Each row has a name. Each piece below is followed by the name of the row it came from, unless a question asks for something else. Each question is about the rows just above it. Places in a row count from 1.

[ 32  55  39  23  17   9   1  53  63  63  74  44  69  52  26  10  10  -2
   2  -6   9 -20  12 -17  14 -22  30  63  36  30  -4 -20 -12  15] -> z892
[ 40  38  10   1 -12  32  62  50  28  -4 -28   9  11   5  36  54  60  68
  40  40  72  39  34  20 -65 -97 -51 -44 -21 -24   7 -30 -15   6] -> z142
[ 48  39  14  47   4   4 -32  -9 -23 -42 -12 -64 -65 -60 -50 -57 -78 -10
   0  48   4  -7 -26 -35 -31 -16 -19  20 -30 -18  -2  18  -4 -46] -> z894
[-35 -12  -1 -25 -23   7 -60 -63 -24 -15 -25 -36 -54 -19  28   6  23  14
  24 -50 -27 -15 -11  31  68 102  68  17   6   2  16  17  34  41] -> z22
[-42 -74 -32 -22 -47  25   3  27 -18 -19 -16 -26 -47 -64 -75   4 -30 -12
  23   6  -9  24  42  43   8  -6 -31 -40 -37  11 -17 -32 -15  13] -> z889
[ -6  10  -6 -28  15  39  17   7  31 -41   8  22  -1 -10 -23 -17  17 -21
  -5   1 -50 -20 -19 -13 -30 -23 -16 -11 -17   0 -22  -9 -19  -7] -> z817
[  0  24 -16 -62 -41 -76 -66 -50  -9 -24 -29 -47 -51 -43  -3  14  31  29
  58  32  54  56  33  29   4  44  23  -3  18  17 -58 -23 -13 -75] -> z911
[ 48  39  14  47   4   4 -32  -9 -23 -42 -12 -64 -65 -60 -50 -57 -78 -16
 -56 -14  -7 -19  -1  -9  -9  23   1   9  72  53  29  22  12  -9] -> z720
[3] is at row and place -> z889, 7
asked: [ 48  39  14  47   4   4 -32  -9 -23 -42 -12 -64 -65 -60 -50 -57 -78 -16
 -56 -14  -7 -19  -1  -9  -9  23   1   9  72  53  29  22  12  -9] -> z720

[-24  40 -18   3 -13  22  -5   7   0  12 -12  15   5 -55 -14  19   5  54
 -32 -14  44   4] -> z507
[ 20  -4 -59 -23  24  64 -11   5  28  58  48  22 -46  18  15  61  -4  34
  60 -11  24  13] -> z892
[ 24  45  25  11 -95 -90  18  26  52  26 -63 -34 -38 -18  24  29  -4   5
 -76  21  56  38] -> z911
[ 65  13  50 -23  18 -22  20  21 -18  19 -40 -15  -9  -7 -10   0  57   9
  -1   7  35  27] -> z142
Where in the named rows is [-9]? -> z142, 13
[27] is at row and place -> z142, 22

[ 35 -48 -38 -15  -9  52 -40   5  -4  71  41   8  49  98  13  23 -72 -29
  27  38 -19] = z542
[ 34 -52 -47 -13 -10  49 -34   7   4  67  38   4  61  92  14  25 -66 -32
  26  36 -24] = z892
[ 34 -45 -34 -18  -9  54 -42   4  -9  73  42   8  42  99  13  22 -74 -27
  28  39 -15] = z911
[ 35 -32 -11 -26  -8  59 -54   2 -26  79  46  15   8 107   8  16 -84 -16
  29  40  -1] = z507
[ 33 -49 -42 -14 -10  49 -38   6   0  69  39  36  56  95  14  25 -69 -31
  26  37 -22] = z142
[ 35 -39 -26 -22  -9  56 -46   3 -14  77  43  11  29 104  10  21 -79 -23
  28  39 -10] = z22
[ 34 -29  -8 -28  -9  61 -54   2 -29  80  46  16   0 107   7  16 -85 -14
  28  41   3] = z987
[ 35 -37 -20 -22  -9  58 -50   3  -9  77  44  13  21 105  10  19 -81 -20
  28  39  -7] = z489
[ 35 -42 -30 -19 -10  55 -46   4 -11  75  42   9  36 102  11  22 -77 -25
  26  39 -12] = z817
[ 35 -35 -17 -24  -9  58 -51   3 -22  78  45  13  15 106   9  19 -83 -19
  29  40  -4] = z720
[ 34 -26  -3 -29  -8  60 -55   1 -32  80  47  17  -6 108   6  13 -86 -11
  28  41   5] = z894
[1] is at row and place -> z894, 8
Row and place of [59] in the named rows: -> z507, 6
[-37] is at row and place -> z489, 2
asked: [ 35 -32 -11 -26  -8  59 -54   2 -26  79  46  15   8 107   8  16 -84 -16
  29  40  -1] -> z507
Where in the named rows is [33]? -> z142, 1

[ 60  36  26 -83 -43  18] = z892
[-10  61  56 -70  21   7] = z489
[-10   2  56 -70  38 -33] = z542
[ 42 -23 -40 -44  77  13] = z817
[100 -37  39  25 -15  18] = z889
[-11 -69  48  -4  -3 -59] = z911
[ 33 -23 -40 -44  77  57] = z507
Row and place of [60] in the named rows: -> z892, 1
[48] is at row and place -> z911, 3
Row and place of [57] in the named rows: -> z507, 6
Row and place of [25] in the named rows: -> z889, 4
Row and place of [2] in the named rows: -> z542, 2
[-69] is at row and place -> z911, 2

[ 47  99 -48  24 -88 -41  87  82 -28  -2] = z894
[  47   99  -48   24  -88   19 -101   14    7   90] = z22
[  47   21  -48   24  -88   19 -101   14    7   90] = z911
Row and place of [-28] in the named rows: -> z894, 9
Row and place of [82] in the named rows: -> z894, 8
Row and place of [87] in the named rows: -> z894, 7
The row with [  47   99  -48   24  -88   19 -101   14    7   90] is -> z22

[  0   4  -2  29  -1   4   3  17 -15 -12 -25   4  -2   0 -18   4 -16  27
  17 -15  18   1   4   5   0  -1   3  -8  -1 -26  -5  11   1  -9   4   2
 -16  14   1   0  16   9  12  25  -6  -9   2   0 -15   0  63   1   6 -22
   9   3] = z507
[ 29   4   0 -91   9  32   7  38   0   3  11 -29  -7   3   0  41  15  -8
   7   8 -14  -9  26  -4   7 -51 -13 -32  -1 -44  33  -3   1   3   1   3
 -24  69   0   7 -19  12 -13 -11  -6   1   4  16  -1  -3   9 -19   1   1
  15   2] = z894
[ -4   6   2  75  -6 -30  -2 -48 -34  -7 -15 -49  10 -13   5 -84   6  10
  92  -9  25  10 -12   2  -9   0  13  42  -3   7 -58  48  -3 -26 -44  -8
  19 -27  13 -13  18  -1  25  12  21  -4   0 -15  -7   4  59  39   2  10
 -20  -5] = z987
[  3  -7  -2 -25  -4 -25   6   8 -16  -1 -10  -1  -7  -7   5  54  -1  -9
  -1  -4  14   7 -16   6  22 -14   8 -10  -2 -28 -26  11   1   4  21   3
  21   9  -1  -8   9   1  18  39 -13  -1  -2  -3  11   4 -26  10   2  11
 -14   2] = z542
Where in the named rows is [-29]? -> z894, 12
asked: [ -4   6   2  75  -6 -30  -2 -48 -34  -7 -15 -49  10 -13   5 -84   6  10
  92  -9  25  10 -12   2  -9   0  13  42  -3   7 -58  48  -3 -26 -44  -8
  19 -27  13 -13  18  -1  25  12  21  -4   0 -15  -7   4  59  39   2  10
 -20  -5] -> z987
asked: [ 29   4   0 -91   9  32   7  38   0   3  11 -29  -7   3   0  41  15  -8
   7   8 -14  -9  26  -4   7 -51 -13 -32  -1 -44  33  -3   1   3   1   3
 -24  69   0   7 -19  12 -13 -11  -6   1   4  16  -1  -3   9 -19   1   1
  15   2] -> z894
[59] is at row and place -> z987, 51
[38] is at row and place -> z894, 8
asked: [  0   4  -2  29  -1   4   3  17 -15 -12 -25   4  -2   0 -18   4 -16  27
  17 -15  18   1   4   5   0  -1   3  -8  -1 -26  -5  11   1  -9   4   2
 -16  14   1   0  16   9  12  25  -6  -9   2   0 -15   0  63   1   6 -22
   9   3] -> z507

[ 86 -19  34 -29  26  22  26] = z892
[ 62  80  62  17  18 -52  51] = z911
[  6  61  34  -9  63  -6 104] = z542
Row and place of [61] in the named rows: -> z542, 2
Row and place of [63] in the named rows: -> z542, 5
[-19] is at row and place -> z892, 2
Where in the named rows is [-52]? -> z911, 6

[ 25  29  -1 -34  78  21  39 -29  67]  z987
[ 11 -80  78   5  -8  28 -14 -59   2]  z894
[ 10 -41  79   0  38 -59  32  13 -93]  z911
[ 91 -42  -7 -41  20 -16 -79   5  -9]  z489
[20] is at row and place -> z489, 5
[29] is at row and place -> z987, 2
Row and place of [2] in the named rows: -> z894, 9
[38] is at row and place -> z911, 5
[-1] is at row and place -> z987, 3
[-9] is at row and place -> z489, 9
Row and place of [-42] in the named rows: -> z489, 2

[-43 -59  11 -42  12] = z894
[-88  11  72  20 -38] = z720
[ -4  12  11  10 -17] = z889
[-42] is at row and place -> z894, 4
[-4] is at row and place -> z889, 1
Where in the named rows is [-17]? -> z889, 5
Row and place of [72] in the named rows: -> z720, 3
[20] is at row and place -> z720, 4
Row and place of [-38] in the named rows: -> z720, 5
asked: [ -4  12  11  10 -17] -> z889

[-58 -41  -3 -24   9   0 -16  -7 -22 -16  18   1  42   7  13 -54   8 -29
  59  66  38 -25   0  66  27 -20 -45 -15   4  62 -27 -10   8 -55  -9   4
  -2 -10 -32  34 -34  49  15   3 -39 -27 -66 -14 -41 -22  33] : z720
[ 36   4  10  39 -16  34  81   2  -5 -11   9 -10  11 -68 -75 -17  58  44
   5  24  -2 -18 -41 -38   5  30 -49 -19  54 -53  39  30   6 -41 -10   5
  -4  -9   0  -4 -24   7 -26 -41  -7  31  33  54 -43  -9  63] : z894
[ 34 -16  53  93 -15   2  12   0 108 -65   0 -23 -10 -57  26 -59  79 -10
  62 -44  -1 -48  13  -2 -24 -24 -50 -18  43 -38 -37 -16 -36 -33 101 103
  34  69  84 -12 -30   6   3 -45 -79 -12 -73  34  11  23 -48] : z489
[-63   1 -15   8  50  16  16 -23  39 -32  -9 -17 -15 -44 -34  25 -33 -28
  17 -25  28 -30 -29 -13 -14  18  -8 -13 -20 -34  -9  -1  22  34 -38 -12
   9   8  10  -2 -31   3 -10 -14  28  36  40  26 -14  53  25] : z911
[-36] is at row and place -> z489, 33
Row and place of [50] in the named rows: -> z911, 5
[ 36   4  10  39 -16  34  81   2  -5 -11   9 -10  11 -68 -75 -17  58  44
   5  24  -2 -18 -41 -38   5  30 -49 -19  54 -53  39  30   6 -41 -10   5
  -4  -9   0  -4 -24   7 -26 -41  -7  31  33  54 -43  -9  63] is in which row? -> z894
Where in the named rows is [-8]? -> z911, 27

[-32  51  60   4] : z720
[-13  25 -34 -14] : z817
[ 11 -15  14  55] : z911
[-13  25  87 -14] : z892
[34 -9 45 57] : z987
Where in the named rows is [57]? -> z987, 4
Where in the named rows is [11]? -> z911, 1

[  17    4  -11  -15 -104   10  -62    0   18] = z720
[-77   0   1  27  35 -19  -4 -11   3] = z987
[-61   6  10  24  23 -61 -76  -7   6] = z22
[17] is at row and place -> z720, 1
Row and place of [-77] in the named rows: -> z987, 1
Row and place of [4] in the named rows: -> z720, 2
[-15] is at row and place -> z720, 4
[24] is at row and place -> z22, 4

[-30  28  35  11 -68 -14 -89  26] = z894
[-21   8  11   2 -21   1 -11  27] = z892
[-15 -11  12 -12 -29 -10  13  12] = z889
Where in the named rows is [-89]? -> z894, 7
[-30] is at row and place -> z894, 1
[26] is at row and place -> z894, 8
Row and place of [13] in the named rows: -> z889, 7
Row and place of [27] in the named rows: -> z892, 8
[-15] is at row and place -> z889, 1

[-15   1 -17   5   5  13  11  29  -2]  z720
[-10  39 -44  43  -3  30  14  33  16]  z489
[  5 -10 -29  38  17   7   7  15  -1]  z22
[-27  -5 -35  15   2 -24 -31 -16  31]  z817
[ 32  11 -23  26 -25  75  76  91 -13]  z889
[  9  10 -20  19 -22  37  33  40   9]  z892
[  8  -3 -38  42  -2  24  20  28  14]  z542
[  4  -5 -58  58   2  25  21  38  28]  z507
[-15   1 -17   5  -8  -9 -16 -11  18]  z987
[ 16   2  28 -11   2  39  38  39 -41]  z142
Row and place of [-58] in the named rows: -> z507, 3
Where in the named rows is [17]? -> z22, 5
Row and place of [75] in the named rows: -> z889, 6

[ -9  52 -12 -40   8  56  -6  11  31]  z507
[  2  -2 -12 -28  33 -12  13  12  11]  z911
[-16 -68  12 -40  39  -4  22  20  22]  z720
[-26   7   1  -3  -5  24 -19  -9  -1]  z22
[ -6  22  -3 -11  -5 -10  29 -21  20]  z817
[-33  23 -19 -45  13   8  19  13  16]  z142
[-73  49 -20 -67  30  48 -24  12  26]  z892
[-33  23 -19 -45  40   0  34  28  33]  z987
[ 58 -32  -4   2  27 -49  28   8  -7]  z542
[-29  26  -1 -10 -13  18  -2  -4  13]  z889
Row and place of [34] in the named rows: -> z987, 7
Where in the named rows is [-67]? -> z892, 4
Row and place of [-20] in the named rows: -> z892, 3
[-26   7   1  -3  -5  24 -19  -9  -1] is in which row? -> z22
Row and place of [29] in the named rows: -> z817, 7
Which row holds [-29  26  -1 -10 -13  18  -2  -4  13]? -> z889
The row with [  2  -2 -12 -28  33 -12  13  12  11] is -> z911

